Below is a small trained network, with its code and all its weights. Each question gives an input and a class and asks what happens when units are switched off, that is, made to give their printed mean instead of their output.

import numpy as np


def w(rows, s, z=0):
    codes = np.array(rows[::2]) - 128.0
    scale = np.full(codes.shape[1], s)
    scale[-1] = z or s
    return codes * scale


def f(y):
    return y / 2 * (1 + np.tanh(0.7978845608 * (y + 0.044715 * y**3)))


def log_softmax(a):
    a = a - a.max(-1, keepdims=True)
    return a - np.log(np.exp(a).sum(-1, keepdims=True))


def net(x, mask):
    res = np.array(x, float).reshape(1, 2) / 4 @ E
    y = f(res @ A[0][:, :-1].T + A[0][:, -1])
    res = res + np.where(mask, y, B[0][:, -1]) @ B[0][:, :-1]
    return log_softmax(res[-1] @ U[:, :-1].T + U[:, -1])


A, B = {}, {}
E = w([
[224,87,16,176],'x0',
[215,254,156,52],'x1',
],0.0058)
A[0] = w([
[162,103,102,99,7],'neuron 0',
[189,192,157,127,42],'neuron 1',
[177,121,42,135,41],'neuron 2',
[248,71,85,145,57],'neuron 3',
[203,185,141,54,100],'neuron 4',
[61,144,235,113,56],'neuron 5',
[50,30,105,142,76],'neuron 6',
[77,70,109,148,3],'neuron 7',
[71,136,178,77,22],'neuron 8',
[152,179,118,96,18],'neuron 9',
],0.012,0.0053)
B[0] = w([
[17,160,126,207,107],'neuron 0',
[96,111,168,231,176],'neuron 1',
[31,188,131,138,171],'neuron 2',
[52,177,98,109,211],'neuron 3',
[162,63,150,176,254],'neuron 4',
[62,165,69,113,230],'neuron 5',
[166,106,179,187,238],'neuron 6',
[69,126,136,254,155],'neuron 7',
[47,199,106,175,164],'neuron 8',
[70,123,138,248,138],'neuron 9',
],0.03,0.005)
U = w([
[143,92,179,238,83],'0',
[37,229,8,105,31],'1',
[241,114,95,4,254],'2',
],0.011,0.0045)

Each question gives the input, the list of numbers given to net, and the class t.
The units are the neurons (one row each of A and B). Each row of codes is followed by its name. A weight is (code - 128) times the scale printed after its matrix; where a second scale follows, it is the last column's (A, B and U).
mask holds one flag per neuron, in row order. A switched-off neuron (its flag False) gives its mean, the last column of its row in B, instead of its output. The means were averaged over made-up inputs and are rounded, as every weight is.
A unit's drop is (log p(t) with every unit on - log p(t) with that unit switched off) / (log p(t) with every unit on - log p(t) with every unit switched off).
The circuit of an input: a set's keep is (log p(t) with only the set's units on - log p(t) with every unit switched off) / (log p(t) with every unit on - log p(t) with every unit switched off). Starting from all 10 units, units are removed one at a time, each time the one whose removal leaves the highest keep (on an exact tie, the one counted first), for as long as the keep stays at least 0.8.
units of the circuit, in order: the units of the circuit, biggest drop first
top k neurons: the k neurons with the biggest drops, biggest first
drop when u is switched off: that unit's drop, to one decimal
input [5,-4], class 1: units of the circuit, in order => [neuron 4]
input [-7,6], class 1: top 2 neurons => [neuron 5; neuron 8]
input [-2,3], class 2: top 2 neurons => [neuron 6; neuron 7]
input [7,6], class 1: top 3 neurons => [neuron 3; neuron 2; neuron 6]
input [-4,3], class 1: top 3 neurons => [neuron 6; neuron 5; neuron 8]
input [3,2], class 2: top 2 neurons => [neuron 5; neuron 8]
input [3,1], class 2: top 2 neurons => [neuron 5; neuron 8]
input [8,6], class 1: top 2 neurons => [neuron 3; neuron 2]
input [-3,-3], class 2: drop when neuron 2 is switched off => 0.1
input [-6,-4], class 1: drop when neuron 5 is switched off => 0.4
